Rows and roughly how far along a hidden order each lies, from 0 to 9
[  6  -3  -7  -3   1 -10  49  10 -14   4  -5   0 -16  37 -13  16  28 -20
  -6   2  10  -6   2   6   0] -> 1
[ 2  5 -5  0  3 -5 29  4 -7  0  4  7 -9 20 -5 10 -3 -6  1 -3  9 -2  5 10
  0] -> 4
[ -1   5  -6   1 -26  -7   6  -8 -16 -25  -4  -5  -3  32 -10  -1 -42 -14
 -12 -14  -1   1  14   1  -8] -> 5
[  6  12  -7   4   6 -12  43   0 -18  -7   3   7  -8  41 -10   4  -9 -14
   1  -7   3  -9  11  11  -7] -> 4
[ -7  27 -12 -12  -8 -11  12   5 -13 -23  -1  -2 -14  32   8  25 -42  14
   6 -20  19   5  19  10 -17] -> 6
[  4  16  -2  -5   2 -12  14   0  -8  -5  -3  -4  -7  22   7  14   4  13
   3  -5  10  -5   5   5 -11] -> 5
[  1  -1  -8  10   6  -2  53   3 -13  -3  10  13  -9  30 -21  -4 -12 -32
  -4  -2   0  -5   5  13   8] -> 2
[  8  14  -2   0  10 -14  33  -1 -11  -1  -1  -1  -4  32   2   7  11   6
   4  -3   4 -12   6   7 -11] -> 5
[ 11  23  -1  -5   4 -16  14  -4 -13  -8  -6  -3  -3  27  11   9   0  20
   8 -10   3 -10  11   4 -21] -> 7
[ -8  -7 -10   3  -7   1  48  10  -9  -3   6   6 -14  19 -22  11   3 -34
 -13   1  14   3  -1   8  17] -> 0
[  7  -3  -3   3   3  -8  39   2 -12   3  -1   1  -7  29 -11   4  16 -15
  -5   3   2  -9   1   7  -1] -> 3
[ -2  16  -2  -9  -9  -9 -11 -10  -5 -18  -4 -10   3  16  13  10 -35  25
   4 -11   1  -1  13   2 -18] -> 9
[  5  17  -2 -11 -11 -16  -5  -8 -13 -18 -13 -17   0  33  13  12 -15  23
   1 -10   0  -7  13  -1 -25] -> 8
[  3  21   1   3   7   0 -13 -13  -1 -11   8   3   7   5   9 -15 -41  14
   8 -11 -14  -5  12   5 -12] -> 7
[ -1   9 -11   2  11  -2  49  12 -10   3  10  16 -19  23 -13  17  -6 -21
   7  -5  13   2   8  15   6] -> 2
[ -6  33 -14 -11 -11 -11  17   2 -17 -30   0   3 -14  43   6  23 -58   9
   8 -24  15   5  25  11 -19] -> 6
[  5  18  -3   1  11 -13  31   1 -11  -3   2   3  -4  28   1   7   2   4
   6  -5   5  -9   6   9 -10] -> 5
[  1 -19  -3   3  -7  -1  35   2  -7   1   1  -1  -6  17 -18   4  14 -25
 -17   8   4  -3  -4   4  11] -> 2
[ -5   4 -14  -5 -12  -7  59  20 -18  -6  -5   2 -25  38 -21  25  23 -35
 -16  -4  25   1   2   7  10] -> 0
[  4  -6  -1   2 -10  -4   6  -9  -8 -11  -2  -6   1  19  -6  -8 -14 -11
 -15  -3 -10  -5   5   1  -5] -> 5
[  5  23  -2 -11   0 -14  -7  -2  -7  -9  -7  -7  -5  20  17  15 -10  29
  11 -11   6  -3  12   3 -22] -> 7
[-10  17 -18  -8   3  -5  56  21 -13  -9   8  17 -30  35  -9  39 -19 -14
  11 -13  34  11  13  19   6] -> 2
[ -6  11  -5  -7  -2   2 -13   2   2  -8   6   2  -7  -2   9  10 -27  12
   3  -9   9   7   8   7  -3] -> 5
[  6   9   1   0  10 -10  17  -1  -5   4   1  -1  -1  14   3   5  14   7
   3   0   5  -8   1   5  -5] -> 5
[  5   9   0  -4  -8 -10  -3 -11 -10 -15  -8 -14   5  25  12  -5 -14  10
  -7  -6  -8  -9   8  -1 -17] -> 7
[ -1  23 -10  -5  26  -9  48  17  -8   7   6   9 -19  30   1  23  12   0
  17  -5  19  -3   7  14  -4] -> 2
[  5   0   2  -4 -21 -11  -7 -16 -11 -21 -12 -21   9  27   2  -3 -18  14
 -16  -4 -10 -11   8  -5 -17] -> 8
[ 13  37  -9 -11  12 -19  40   6 -21 -10  -3  12 -17  44  15  28  -7  31
  26 -17  19  -7  22  18 -27] -> 7
[ -2  15  -9  -7   9 -12  41  12 -10  -2   1   3 -17  31   0  27   8   3
  10  -4  21  -1   7  11  -5] -> 4
[  7  21  -4  -2  12 -15  35   2 -13  -3  -1   2  -8  33   4  12   6  10
  10  -7   9 -10   8  10 -14] -> 5
[  2  27  -7  -6   5 -16  26   4 -13 -12  -1   2 -11  38   7  20 -10  14
  11 -13  15  -4  14   9 -17] -> 6
[ 11  18  -4  -1  -8 -22  33 -12 -26 -24 -12 -15   1  63  -3  -4 -19  -1
  -9 -13 -11 -20  17   2 -28] -> 6
[  6   2  -2   2  -7  -9  18  -7 -14 -11  -4  -6   0  31  -6  -6 -10  -8
 -12  -4  -8 -10   8   3  -8] -> 5
[  6  -2  -6   4   2  -9  55   4 -16   1   0   2 -10  39 -18   4  11 -23
  -6   1   2 -10   6   8   0] -> 2
[ -4  -5  -9  -3  -5  -4  36   7  -8  -4   3   5 -13  24 -12  19  -4 -16
  -6  -1  15   3   4  10   6] -> 3
[  4  13   0  -3  -8  -9  -3 -12  -9 -17  -5 -11   5  24   5  -2 -26  13
  -4  -9  -9  -8  11   0 -17] -> 7
[  1   7 -10  -2   4  -9  51  11 -15  -1   2   7 -18  37 -10  20   6 -14
   3  -4  16  -2   7  12   0] -> 2
[ -4 -13  -6  -7 -19  -5  12   1  -8 -12  -7 -11  -7  19  -7  13  -3  -9
 -20  -1   9   3   4   1  -1] -> 4
[  8  25  -9  -1  19 -20  61   6 -21  -3  -2   3 -12  55   0  13   8   3
  11  -7   7 -15  14  13 -18] -> 4
[  3   5  -5   3 -22  -8  11 -10 -17 -25  -4  -4  -1  35 -11  -7 -42 -15
 -13 -13  -7  -3  14   1 -12] -> 5
[ -2  -3 -10  -4  -4  -6  52  10 -13  -2   0   4 -17  33 -15  22   7 -20
  -6   0  18   1   4   9   6] -> 2
[  9  16   0 -12  -4 -16 -14 -10  -8 -14 -12 -14   2  25  18  13 -16  35
  10  -9  -4  -8  14   0 -31] -> 9
[  5   7  -8   0   3 -13  55   4 -18  -6   0   3 -12  43 -10  13   2 -10
  -1  -4   9  -7   9  10  -6] -> 4
[  4   1  -8   1  -3  -8  46   2 -15  -7   1   3 -11  41 -13  10  -5 -17
  -6  -4   7  -5   9  10  -6] -> 3
[  3   0  -3   2 -22  -6  -1 -11 -13 -22  -4  -6   1  24  -8  -7 -34 -12
 -14 -10  -8  -3  11   1 -10] -> 5
[  1   0  -3   0 -16  -3  -1  -8  -9 -16  -1  -4   0  18  -5  -5 -29  -8
 -10  -8  -5  -1   9   2  -7] -> 5
[ -1  -9  -7   3  -4  -4  48   5 -13  -2   2   3 -12  28 -20   9   7 -27
 -11   2   8  -3   2   8   8] -> 2

[ -1  -2  22  -2  10  -3   5  12 -12  -2  -4   0   7   6  -3   5   6  -6
  10  -2   2 -10 -15  -1  -6   0  -5 -16  -2   1  -5  -9   1 -10   6   8
   6   5  -3  -8  13   7  -6   9   3 -16 -12  12  -2 -18  -8  -6  -8 -22
  17   4 -12   4 -23 -12  -3 -13   0  13   1 -13  -8  -3  -2 -21 -11  -1
 -10  10] -> 8
[ 14  -6   3  14 -45   3  -1 -15  -3  -4  13  11   3 -21  -9 -25   0  23
  10 -45  -5  -3 -24 -10 -48 -23   7 -13  13  14  -5 -21 -25   4 -25  -9
 -30 -13  -7  -5  28  11  26  24  26  30  -6  31  23  -8   3  12   9  -7
  12   6  -3  -7   5   0  -4 -16  -6   5 -15  20  34  14   8   5  11  17
  14  36] -> 2
[ 12  -6  -1  -9  -2   7   3   6 -12  -6   7   6   1  12  -3   7  -4  14
  -3  -4   2   0   7 -12 -17  -8  -7  -1   8  17 -10   8 -20  -4   4   0
 -35   1  -2  -7  16   6  25  12   6  -1  -5   4   8 -26   4  15   9 -16
  19   6  -6 -14  -9   0   4 -25 -25  -1 -15   0   0   4  -8   2 -14  -1
  10  17] -> 8
[ -3 -16  -7  -2  -8  10  10  -5   4   0   7  -4  -1   6  -6  -7   0  13
   7   1   0  10  -5   4 -17   3  -2   2   8  15  -5   3 -13  -5 -16 -14
 -40   4  -2   1   5  -6  11   6   8  14  10  17  10  -1  12  11   4 -11
   0   3  -8 -11   0   5  -7 -10 -10 -14   1   6   6   2   7   7   6  -1
  15   6] -> 2
[  0 -14   5   3 -21 -14  -5  -8   0  -7 -13   0  -3   6   1   1   0   0
  16 -19   3  -7  -9   6 -24  -9 -26 -10   7   8   0  -4   5  22 -18   2
  10 -16   3  -6  -9  -7   3   3  10  24  -3   0  -2  11   1   3  -3  25
  14  -3 -11  11 -16  -4  -1   3  35   7   2   5  -2   7  -2   5  10  11
  -4  14] -> 0
[  0  -5  -3   3  -7   8   2  -7   2  -6   1  -2   0  -3   1  -4  -1   3
  -1   1   0   7  -4   7 -12   2   2   5   6   4  -3   5 -12  -3  -6  -8
 -14   6   2   1   2   1   8   9   7   4   6   9  11   1   3  13   6  -4
   8   1  -1  -5  -1   0   0  -6 -11 -10  -1   2  11   2   6   6   2  -1
   6  13] -> 4
[  6  28 -12  -8 -49 -27 -26  -8 -14 -18   4  -4   1  11  -7  -8  -3  12
   3 -22 -14 -12  -6   1   5 -10  -4  -8   4  40  -4   7  -1 -16   3  24
  15 -11   3 -10  18   9  38  22  23   2  -2  15   2 -30  -3   5  -1  18
   1   5  -6   4 -19 -48 -17  -5 -28   8  -7  16  23  14 -25  13  -6   0
   0  21] -> 9
[ -5 -11 -28   2 -10  -5  -1   2  13  -7  -2 -17 -12  24  -3   8   2 -15
   0  -8  -3   2  11  27 -10  12  -6 -15   3   3   1  17   3  11 -15   2
  -2  -6   9   0   5   0   0   4  -1  28  24  -3   6  -1   7   4   6   6
  -1 -16 -20   3 -18  12  -9  -9  27   0  10 -11   1   2  -4  31   1  -8
  -3  11] -> 0
[-20 -21 -12  -7 -13  30 -11  -4   2 -11  12  -3  -5  14  -9 -12  -4  18
   2  -8   4  14 -12  12 -24  15   2  24   9  20  -9  -6 -28  -3 -12 -17
 -51 -34   0  -4  17  -1  28  13  23  25  -2  12  10   9  22  27  29 -32
  15  12 -10 -10  -8  11   3 -25 -15 -17  20   1   9  -5  10 -11   6   4
  10   9] -> 1
[ -9 -16 -12  -4  -6   0  17   6   0   6   3   4  -5  21  -8  -2   7  19
   7   3  -2   5   7  10  -2  11 -12  -4   5  23  -5   3  -7   2  -9  -8
 -40  -4  -5   2   4  -6  14  10  -4  29  22  20   5  -2   9  -5  12  -3
   2   1 -12 -13  -8   3  -7  -3   0  -7  -7   6   3   2   1   0   1  -2
   9   7] -> 2
[  7   2  -8 -23  13  27   5  19 -13  -8  21   9   2  10 -11  16 -16  31
  -7   7   2 -16  -2 -16 -19  -2  -4  19   9  24 -15  19 -38  -8  18 -12
 -63 -32  -4   7  40   7  42  15  -1  -7 -27   8  13 -33   1  20  32 -39
  49   2 -13 -31 -14 -16  18 -37 -41  15   6 -14 -11   6  -3  -8 -27  -1
  15  23] -> 9
[  3  -4  18   9  -3 -15 -20 -21  -3 -25 -19  -5   1   5   3  -2  -3 -18
  21 -11  11  -4  -7  18 -13  -1  -7  -2   2  -1  -8 -16  13  14 -36   1
  17  -2   9  11  -1   1  -7  -3  36   9   6 -13  -5   2  11   2   4  10
  16   1 -15   9 -32   6   2 -44  23  -1   2  -8  10  -7  -1   4   2  12
  11  13] -> 0
[ -1  -6  -1  -3  -3   0  11  13   0   0   4   7  -4  10  -3   3   8   8
   3 -12   0  -7   8  -3  10   7  -7  -3   2  11   0   0   0   6   3   4
  -1  -7  -2   2  10   1   6   6  -6  11   4   3  -4  -5   1 -11   7   0
   5  -3  -3  -3  -3   4   0   2   5  11  -8   1  -1   0  -7 -10  -6   0
   1  -3] -> 4
[ 26  10   2  17 -26  -3  -3 -10  -7  -2   0  -5  -7 -12   6  -8  -2 -14
   6  -4  -1  -5 -17   5  -6 -10   9 -10  -8 -19  -3  -7  -4  -2 -20 -10
  -9   2   3  23  -1   4  11  -5  -8   4  -8  -5  -4  -7  -7 -16   6   4
   0   9   2   9  11 -12  -5 -23   1  -3   0  10  27  11   5   9  -3  11
  -5  19] -> 5
[ -6  -2  -8  -3  14  -2   7   1 -15   4  -4   4   2  12   5   6   0  -7
  -4  10  -2   3   8   1  -2   7  -5   3  -1   7   0  14 -11  -8   6  -8
   5  -7  -4   5  -8  -7   8   9  -3  -5   9   3   2   5  -5   3  11  13
  -8  13  -9  -3  -5   3   3 -21 -16   5  -8   0  -5  -1  -1  14  -5  -5
  -1  13] -> 7
[ -8   7  -3  -9  14 -10   7   9 -11   5  -4   9   8   2   3   3   4  -7
 -11   4  -1 -13   8  -3   6   4  -9 -11 -10   4   4  -3  -8  -5  20  -1
  35  -6 -17 -27  10   1   7   5 -32  -9   3  -5   0  -4  -7 -17  12 -13
 -12   5 -15   3  -5   5   0 -15  -5  21   1 -13  -9  -4  -2   4  -9  -6
 -13  13] -> 6
[  5   2   6   1 -10  -3  -6   1  -6   5  -1  -2   1   2  -3  -1   0   6
  18  -9   0   0  -9   2  -5  -9   6  -7   1   7   0  -3   2  -3   3   4
  -6 -12  -2  -4   3   3   5  -1  14  -4  -8   1   3  -9  -4  -3   0   3
   6  -1   0   6  -7  -8   4   1  -8   2  -3   8  -1   2  -7  -6  -1   3
  -4   7] -> 7
[-16  -5 -15 -18  -4  31  -6  13  -1  -4  20   9  -4   7 -12  -9  -7  32
   1   1  -1   7  -9   3  -8  14   6  33   0  24  -7  -2 -37  -3   4 -13
 -50 -52  -7  21  32  -4  48  11  19  17 -12   9   7  -3  13   9  43 -32
  27   6  -8 -17  -5  -1  14 -25 -28  -9  10   9   1  -1   2 -28  -7   4
   9   9] -> 5
[ -7   4  -2  -3  -7  20 -18  -5   1  -8  13   8   1  -7  -9 -14  -5  23
   3 -20  -1  12  -9   2 -23  -1   9  14   9  16  -4 -14 -17   2   5  -4
 -14 -29  -7  -6  23   4  25  15  34  12  -6   7  16  -2   8  18  17 -19
  14   6   1  -8  -3  -4  10  -9 -18  -7   1  12  10   1   3 -15   4   9
   6  15] -> 4
